Each row has a name. Each question is about the rows just above it.

z683: [ 90 148 111 108  79 144 132  96 156 136]
z945: [104 160  93 153 164 152 136 173 116 169]
z147: [151 138 139 162 105 114 167 102  77  93]
z909: [ 84 139 141 137 172 161 129  87 107  97]
z882: [163  94 143 115  99 190 119 150 175  85]
z850: [111 101 119 106 161  82  84 161 105 170]
z360: [191 157 155 113 190  92  96 127 107 124]
Shared by z882 and z360:  [190]
The one value in z360 and z882:  [190]
Which value is in both z909 and z360?  [107]

z724: [89 83 81 82]
z608: [ 83 102  71  81]
z773: [ 82 121  82 121]
Shared by z724 and z773:  [82]
Whose row is [89 83 81 82]?  z724
Shared by z773 and z724:  [82]
Where do [ 83 102  71  81] appear?  z608

z592: [117 153 104 131 109 132 137 113 114 125 133 144 131 108 136 138 122 126
 138 135 104 132 138  97 119 136 142 155 107 147 128 128 168  94 159 118
 112 143 148 138 140 109 116 134 118 124 124 161 133 140 140 148 139 119
 119 132 155 133 131]
z702: [126 126 104 135 126 151 120 126 112 119 136 120 113 134 141 125 119 130
 128 140 129 138 137 116 120 151 136 150 134 144 115 130 164  80 160 124
 117 138 141 142 131 150 114 109 111 114 124 133 141 152 124 147 146 116
 128 113 145 128 136]
z911: [128 119 122 128 146 153 149 130 124 121 135 135 125 140 141 133 130 134
 127 133 145 142 137 122 136 146 126 143 142 124 121 123 144  95 147 128
 127 139 143 132 124 113 125 111 110 124 124 124 131 146 127 127 143 120
 126 104 133 128 134]
z740: [126 126 104 135 126 151 137 126 112 119 136 120 113 134 141 125 119 130
 128 123 129 138 137 116 120 151 136 150 134 144 115 130 164  80 160 124
 117 147 141 142 131 109 114 109 111 114 124 133 141 152 124 147 146 139
 127 147 126 133 125]
Whose row is [117 153 104 131 109 132 137 113 114 125 133 144 131 108 136 138 122 126
 138 135 104 132 138  97 119 136 142 155 107 147 128 128 168  94 159 118
 112 143 148 138 140 109 116 134 118 124 124 161 133 140 140 148 139 119
 119 132 155 133 131]?  z592
Whose row is [126 126 104 135 126 151 137 126 112 119 136 120 113 134 141 125 119 130
 128 123 129 138 137 116 120 151 136 150 134 144 115 130 164  80 160 124
 117 147 141 142 131 109 114 109 111 114 124 133 141 152 124 147 146 139
 127 147 126 133 125]?  z740

z989: [151 165 134 192 143]
z955: [150 144 132 143 143]
z422: [150 101 131 151 143]
z553: [150 150 134 192 143]
z468: [150 132 132 143 143]
Shared by z989 and z955:  [143]
Which row holds [150 132 132 143 143]?  z468
The row with [150 101 131 151 143] is  z422
Shared by z955 and z989:  [143]

z433: [150 125 157 142 106 136 126  94 114 121]
z242: [126  73 116 110 139 128 108 131 141 134]
z659: [156  86 165 109  97 145 141 137 158 115]
z825: [111  80 136 107 107 127 154 109 135 143]
z294: [141 116 133 128 140 134 135 162 108 116]
z973: [146 140 144 123 148 134 128 120 114 134]
Which value is in both z294 and z825?  [135]
Shared by z825 and z294:  [135]
The one value in z659 and z825:  [109]
Which value is in both z825 and z433?  [136]

z656: [129 124 128 122 133 129 119 132 127 133 124 136 137 130 130 138 120 116]
z436: [143 133  93 128 153 132 118 115 118 140 173 143 130 129 130 123 129 127]
z274: [129  99 123 171  99 143 130 124 138 138 157 148 148 148 144 144 127 118]
z598: [137 119 115 144 107 116 118 128 132 127 144 107 128 146 130 139 128 128]
z506: [119 120 161 125 134 118 152  79 117 134 128 120 101 130 128 112 129 119]
z191: [114 121 123 132 116 119 151 132 124 100 152 123 123 109 126 143 132 121]
z860: [134  86 117 144  95 136 131 130 115 120 115 142 129 147 134 176 129 107]
Whose row is [129 124 128 122 133 129 119 132 127 133 124 136 137 130 130 138 120 116]?  z656
The row with [143 133  93 128 153 132 118 115 118 140 173 143 130 129 130 123 129 127] is  z436
[137 119 115 144 107 116 118 128 132 127 144 107 128 146 130 139 128 128] is in which row?  z598
The row with [129  99 123 171  99 143 130 124 138 138 157 148 148 148 144 144 127 118] is  z274

z254: [102 131 162 162  66 133 132 187]
z330: [102 151 115 162  66 133 132 164]
z809: [163 151 115 193 192 138 122 132]
z290: [102 151 115 162 131 133 109 193]
Which value is in both z809 and z254?  [132]
The row with [102 131 162 162  66 133 132 187] is  z254
Which value is in both z254 and z809?  [132]
Whose row is [163 151 115 193 192 138 122 132]?  z809

z599: [142 141  71 125 111  81  81 188  91 110 124 159 133  95 105 185 128 170
 163 187 182  74  78 131 168 158 105 159 126 116  89  69 165  74 162]
z450: [142 141  71 125 111  81  81 188  91 110 124 159 133  91 105 185  79 170
 163 118 148  75  74  95  95 184 149 153  94 161  93 152 130  96  68]
z137: [ 97 157 177  81 189 111 122 152  68 131 125 164  96 159 100 160 101 188
  93  70 111  90 138 130 109 135  78 128 189 154 177  88  78 109 129]
z158: [118  93 109 145 180 161 131 176  89  88 120 167 123  72 140  85 187 142
 155  86  92 154 180 122 170 120 147 168 109  85 128  80 142 135 140]
[ 97 157 177  81 189 111 122 152  68 131 125 164  96 159 100 160 101 188
  93  70 111  90 138 130 109 135  78 128 189 154 177  88  78 109 129] is in which row?  z137
Whose row is [118  93 109 145 180 161 131 176  89  88 120 167 123  72 140  85 187 142
 155  86  92 154 180 122 170 120 147 168 109  85 128  80 142 135 140]?  z158

z783: [145 140 190 172]
z717: [117 125 173 126]
z993: [101 134 162 173]
z674: [117 125  88  79]
z196: [125 111 109 134]
Which value is in both z717 and z196?  [125]
Shared by z196 and z717:  [125]
Which value is in both z993 and z717?  [173]

z270: [102  93  95  89 116 119 147]
z605: [104  93  95  89  92  90  92]
z606: [ 96 128 116 102  92  96  93]
z161: [104  93  95  89  92  96  93]
z818: [102  93  71  89  64  96 104]
z770: [127 117  95  89  92 119  93]
z715: [ 91  85  95 117 139 145 149]
Whose row is [102  93  95  89 116 119 147]?  z270
The row with [ 91  85  95 117 139 145 149] is  z715
Whose row is [102  93  71  89  64  96 104]?  z818
Which value is in both z715 and z605?  [95]

z91: [159 159  94 130 162 129 131 131 105 146 135 128  97 156 148 163 131 112
  98 152 118 146 159 133 128  89 127 146]
z77: [163 142  97 120 164 109 136 169  91 154 121 111 107 159 132 156 120 129
 100 146 100 142 165 125 102 103 113 137]
z815: [149 147 132 133 115 101 119 101 137 148 132  98 162 125 147 100 107 136
 144 164 119 124 119 123 119 133  80 155]
z758: [130  92 124 123 132  88 127 149 148 143 129  97 154 170 152 116 104 140
 142  95 130  92 135 149 109 143  83 154]
z106: [162 164  92 146 135 130 132 125 114 155 153 132  99 148 114 141 143 117
 110 128 119 140 144 132 147  94 131 134]
[159 159  94 130 162 129 131 131 105 146 135 128  97 156 148 163 131 112
  98 152 118 146 159 133 128  89 127 146] is in which row?  z91
Whose row is [149 147 132 133 115 101 119 101 137 148 132  98 162 125 147 100 107 136
 144 164 119 124 119 123 119 133  80 155]?  z815
The row with [163 142  97 120 164 109 136 169  91 154 121 111 107 159 132 156 120 129
 100 146 100 142 165 125 102 103 113 137] is  z77
Where do [130  92 124 123 132  88 127 149 148 143 129  97 154 170 152 116 104 140
 142  95 130  92 135 149 109 143  83 154] appear?  z758

z540: [108 109 185 116 108 106 121]
z375: [108 106 119 145 162 156 131]
z558: [118 185 159 126 108 110 117]
z920: [108 127 152 164 150 123 106]
z781: [112 118 114 106 107 129 153]
z333: [118 112 105 113 186 159 161]
z369: [179 148 118 107 112 118 113]
z175: [128 162 161 115 135 111 108]
z202: [117 158 162 142 116 105 121]
z877: [137 112 108 115 118 106 105]
Shared by z202 and z558:  [117]
The one value in z781 and z558:  [118]
Which value is in both z202 and z175?  [162]
Shared by z558 and z202:  [117]
Which value is in both z202 and z877?  [105]

z289: [131 139 134 106 132 129 140 112 116]
z654: [128 131 136 126 135 120 137 163 118]
z616: [130 129 133 124 126 119 131 124 132]
z995: [132 148 139 135 127 134 112 121 121]
z261: [132 148 139 135 127 134 133 138 135]
z390: [132 148 139 135 127 134 133 112 135]
z580: [118 125 132 133 167 122 115 117 119]
z577: [127 124 132 134 131 163 132 133 130]
z301: [132 148 139 135 127 134 135 112 128]
The one value in z301 and z616:  [132]
The one value in z289 and z654:  [131]
The one value in z995 and z580:  [132]
[132 148 139 135 127 134 135 112 128] is in which row?  z301

z760: [131 132 119 129 137 113 139 126 118 140 121 132 118 116 139 134 138 121
 120 119 105 127 127 143]
z316: [138 113 113 133 126 130 132 136 121 129 127 127 125 128 125 128 115 127
 130 122 132 120 130 123]
z402: [126 129 121 127 131 117 131 130 133 139 128 128 127 132 136 129 129 127
 131 120 121 126 128 129]
z776: [138 122 125 130 140 147 132 134 135 126 133 128 123 133 133 129 130 134
 133 133 118 124 147 135]
z618: [147 109 119 137 117 149 127 150 116 137 130 133 122 140 127 112 113 135
 142 120 111 103 125 124]
z527: [127 116 110 129 121 129 119 130 143 120 132 120 112 120 119 127 121 115
 132 117 132 129 128 132]
z646: [123 111 114 133 135 113 127 120 123  98 142 132 108  99 114 135 120 100
 120 108 133 122 145 132]
z660: [137 141 145 130 117 148 122 127 116 122 116 132 125 119 121 121 139 133
 119 146 113 135 113 136]
z411: [128 128 101 130 102 107 125 133 123 148 103 122 115 115 124 126 125 114
 123 107 123 135  89 134]
z774: [121 133 156 130 115 180 124 136 109 122 114 129 149 138 117 119 122 157
 125 172 149 132 115 117]
Whose row is [126 129 121 127 131 117 131 130 133 139 128 128 127 132 136 129 129 127
 131 120 121 126 128 129]?  z402

z195: [129 143 125 120 124 133 107 134 128 122 124 123 136  83 131 127 118 128
 149 126 121 139 119 140]
z80: [103 130 132 142  79 133 131 146 132 118 103 137 134  94 142 132 129 129
 148 128 131 135 133 117]
z461: [123 129 124 115 112 152 103 150 122 144 113 125 121 128 110 102  99 125
 131 130 122 130 117 110]
z377: [115 115 131 122 115 117 123 129 140 126 123 125 134 154 139 128 114 136
 136 129 119 139 122 118]
z245: [127 123 126 133 111 124 119 166 133 120 130 129 147 110 123 125 123 122
 178 130 127 126 124 136]
z282: [129 138 128 128 130 126 111 115 129 129 130 120 121 127 124 118 109 128
 157 127 111 133 117 128]
z887: [127 123 126 133 111 124 119 166 133 120 130 129 147 110 130 129 120 130
 132 127 144 133 124 111]
Whose row is [103 130 132 142  79 133 131 146 132 118 103 137 134  94 142 132 129 129
 148 128 131 135 133 117]?  z80
The row with [115 115 131 122 115 117 123 129 140 126 123 125 134 154 139 128 114 136
 136 129 119 139 122 118] is  z377
[127 123 126 133 111 124 119 166 133 120 130 129 147 110 123 125 123 122
 178 130 127 126 124 136] is in which row?  z245
Whose row is [123 129 124 115 112 152 103 150 122 144 113 125 121 128 110 102  99 125
 131 130 122 130 117 110]?  z461

z976: [176 135 140 158  96 125]
z899: [ 93 154 158 159 155  96]
z151: [ 98 127 115  98 191 121]
z449: [140  63  97 155  97  97]
Which row holds [176 135 140 158  96 125]?  z976
Which value is in both z976 and z449?  [140]
The one value in z449 and z976:  [140]
Shared by z899 and z449:  [155]

z186: [ 62 113 161 166 177  70 161 194]
z379: [ 62 183 160 174 126 142 137 194]
z470: [ 62 137 186 166  70 142 137 124]
z179: [ 62 127 161 172 126  69 130 147]
The row with [ 62 113 161 166 177  70 161 194] is  z186
[ 62 137 186 166  70 142 137 124] is in which row?  z470
Whose row is [ 62 127 161 172 126  69 130 147]?  z179

z531: [110  86 146 118 109 129 137 122 127 161 131 143  96 102 102  94 173 146
  99 148 128 117 141 157 121 108  95 101 119 122 138 129 129 113 139 135
 121 130 101  93 131 101 155 121 131 154 110]
z315: [110  86 146 118 109 129 137 122 127 161 131 143  96 102 138  94 173 146
  99 148 128 117 141 157 121 108  95 101 119 122 138 129 129 113 139 135
 121 130 117 139 131 156 102 141 124 104 137]
z898: [110  86 146 118 109 129 137 122 127 161 131 143  96 102 138  94 173 146
  99 148 128 117 141 157 121 108  95 136 145 131 105 119 125 139 125 157
 130 127 129  93 121 149 117 131 142 127 114]
Whose row is [110  86 146 118 109 129 137 122 127 161 131 143  96 102 102  94 173 146
  99 148 128 117 141 157 121 108  95 101 119 122 138 129 129 113 139 135
 121 130 101  93 131 101 155 121 131 154 110]?  z531
Which row holds [110  86 146 118 109 129 137 122 127 161 131 143  96 102 138  94 173 146
  99 148 128 117 141 157 121 108  95 136 145 131 105 119 125 139 125 157
 130 127 129  93 121 149 117 131 142 127 114]?  z898

z507: [138 144 119 130 126 165  84 112 127 149 153 148 157 144 126 125 144]
z735: [127 143 144 116 148 159 158 135 129 142 146 111 184 112 130 130 146]
z622: [130 100 166 112 153 147 138 113 127 115 150  96 159 118 126 163  93]
z515: [139 138 179 106  97 150  87 147 162 150 170 138 167 121 151 148 172]
z217: [126  84 175 118 128 104 190 121 129 142 164 113 131 151 124 141 145]
z757: [100 153 123 160 135 100 113 183 129 125 119 115 105 148 132 170 108]
z344: [132  98 163 155 135 118 145 108 127 147 153 103 102 113 124  80 163]
The one value in z735 and z515:  [148]
[100 153 123 160 135 100 113 183 129 125 119 115 105 148 132 170 108] is in which row?  z757

z987: [156 129  92 177  93 153 120 171  84 176 119]
z474: [114 169 128 139 133  76 154  83 119 158  83]
z568: [ 89  74 102 163  87 136 153 150 134 153 147]
z65: [156 172 148 177  93 153 120 104  84 176 119]
z239: [111 171 100  76 172  93 144 149 169  83 147]
Shared by z239 and z568:  [147]
Which value is in both z65 and z474?  [119]
The one value in z474 and z65:  [119]
Shared by z987 and z568:  [153]

z228: [183 113 150 106]
z187: [124 122 175 166]
z121: [ 93 168 125 169]
z76: [183 111 196  96]
z73: [ 89 163 115 160]
z268: [144 125 178  76]
z742: [134 164 107  98]
z404: [ 98 111 168 125]
z7: [145 131 190 118]
z347: [141 167 190 126]
Whose row is [141 167 190 126]?  z347
Which value is in both z404 and z742?  [98]
Which value is in both z268 and z121?  [125]
The one value in z268 and z404:  [125]
Which value is in both z228 and z76?  [183]

z744: [152 108 176 181 139 128 129 142 124 161 126 175 134 165 144 122 110]
z819: [150  98 151 140 150  79 108 136 153 126 144 148 136 157 175 154 128]
z919: [146 100 144 176 147 131 135 135 119 166 130 172 141 159 136 127 107]
z584: [152 112 112 178 140  93 105 146 150 128 145 159 118 162 149 129 122]
Whose row is [152 108 176 181 139 128 129 142 124 161 126 175 134 165 144 122 110]?  z744
Which row holds [146 100 144 176 147 131 135 135 119 166 130 172 141 159 136 127 107]?  z919

z82: [ 97 133 132 137]
z662: [156 102 157 146]
z678: [145 167  89 132]
z686: [168 146 171 129]
z741: [145 132  89 143]
z687: [ 86 122  98 156]
z777: [186 186  99 133]
z893: [168 146 168 155]
z393: [128 127 127 126]
z586: [122 157  98 114]
z451: [123 179 182  97]
z947: [102 110 168 157]
Whose row is [102 110 168 157]?  z947
Shared by z686 and z662:  [146]
Shared by z586 and z662:  [157]
Shared by z82 and z777:  [133]
Shared by z82 and z678:  [132]

z37: [143 123 140 142 141 192]
z712: [193 177 120 107  85 183]
z695: [141 177 123 192 167 100]
Which value is in both z712 and z695?  [177]
Which value is in both z695 and z712?  [177]
Where do [193 177 120 107  85 183] appear?  z712

z371: [122 121 124 112  70 129]
z90: [102 133 129 137 112 100]
z407: [128 133 143 137 112 121]
z763: [121 127 122 111 122 111]
z629: [122 127 122 118  90 112]
The one value in z407 and z763:  [121]
Shared by z763 and z407:  [121]
Whose row is [102 133 129 137 112 100]?  z90

z718: [127 126 180 126 131 126 134]
z982: [127 131 132 132 134  76 124]
z321: [164 129  76 181  75 173  85]
z259: [120 127 181 128 134 126 128]
z562: [127 126 132 126 123 126 125]
z849: [127 131 131 121 163 128  75]
z803: [ 91 178 104 180 101 175 181]
Shared by z803 and z718:  [180]
Whose row is [127 126 132 126 123 126 125]?  z562
The one value in z849 and z562:  [127]
Which value is in both z259 and z321?  [181]
Shared by z321 and z982:  [76]
Shared by z803 and z259:  [181]

z341: [154 153 172 108  93 101 151 137 129 133 146]
z903: [108 158 161  77 115 131 140 134  79 140 121]
z426: [108 154 138 117 126 160 160  83  82 103 137]
z925: [139 131 140 101 131 119  98 188 142 166 130]
z587: [146 170 184  93  95 127 163 122 100 127  97]
z197: [133  93  91 162 140 121 135 117 150 114 136]
z643: [154 153 172 108  93 101 151 116 129 133  87]
z473: [164 159 121 156 160  96 130 147 177 132 108]
z714: [101 158 136 107 132 165 146  95  78 111 137]
z305: [167 155 117 124 138 112 167 127 141 126  98]
z797: [160 111 137 145 105  90 168 104 145 105  94]
The one value in z197 and z925:  [140]
Which value is in both z426 and z714?  [137]
Which value is in both z714 and z643?  [101]
Shared by z587 and z643:  [93]
The one value in z197 and z305:  [117]

z768: [119 137 130 139 125 144 121 121 150 151]
z263: [150 156 119 132 130 190 121 107 177 115]
z403: [153 112 136 116 145 149 155 125 150 129]
z498: [135 120 116 149 118 145 138 136 155 126]
z174: [142 133 134 110 134 119 157 156 118 137]
z863: [136 134 126 135 134 152 139 117 151 125]
Which value is in both z174 and z863?  [134]
Which value is in both z174 and z498?  [118]
The row with [153 112 136 116 145 149 155 125 150 129] is  z403
Whose row is [136 134 126 135 134 152 139 117 151 125]?  z863
Shared by z403 and z263:  [150]

z314: [129 177 135 153 125  97 101 102 145]
z462: [172 141 144 185 111 120 119 134 106]
z299: [146 145 168 144 148  97 121 101  88]
z304: [ 95 124 178  88 101 167 104 101 172]
z786: [100 152 102 167 122  91 123 125  98]
The one value in z299 and z462:  [144]
Which value is in both z462 and z299?  [144]
The one value in z304 and z786:  [167]
Where do [100 152 102 167 122  91 123 125  98] appear?  z786
The one value in z304 and z314:  [101]
Whose row is [146 145 168 144 148  97 121 101  88]?  z299
The one value in z786 and z304:  [167]

z212: [134 135 137 139 125 125 124 129 181 119]
z967: [130 136 134 137 124 127 150 138 179 115]
z163: [132 133 131 137 123 128 152 138 178 118]
z284: [136 133 127 141 128 125 150 133 184 123]
Which value is in both z212 and z163?  [137]
[130 136 134 137 124 127 150 138 179 115] is in which row?  z967
Which value is in both z212 and z284?  [125]
Shared by z284 and z212:  [125]

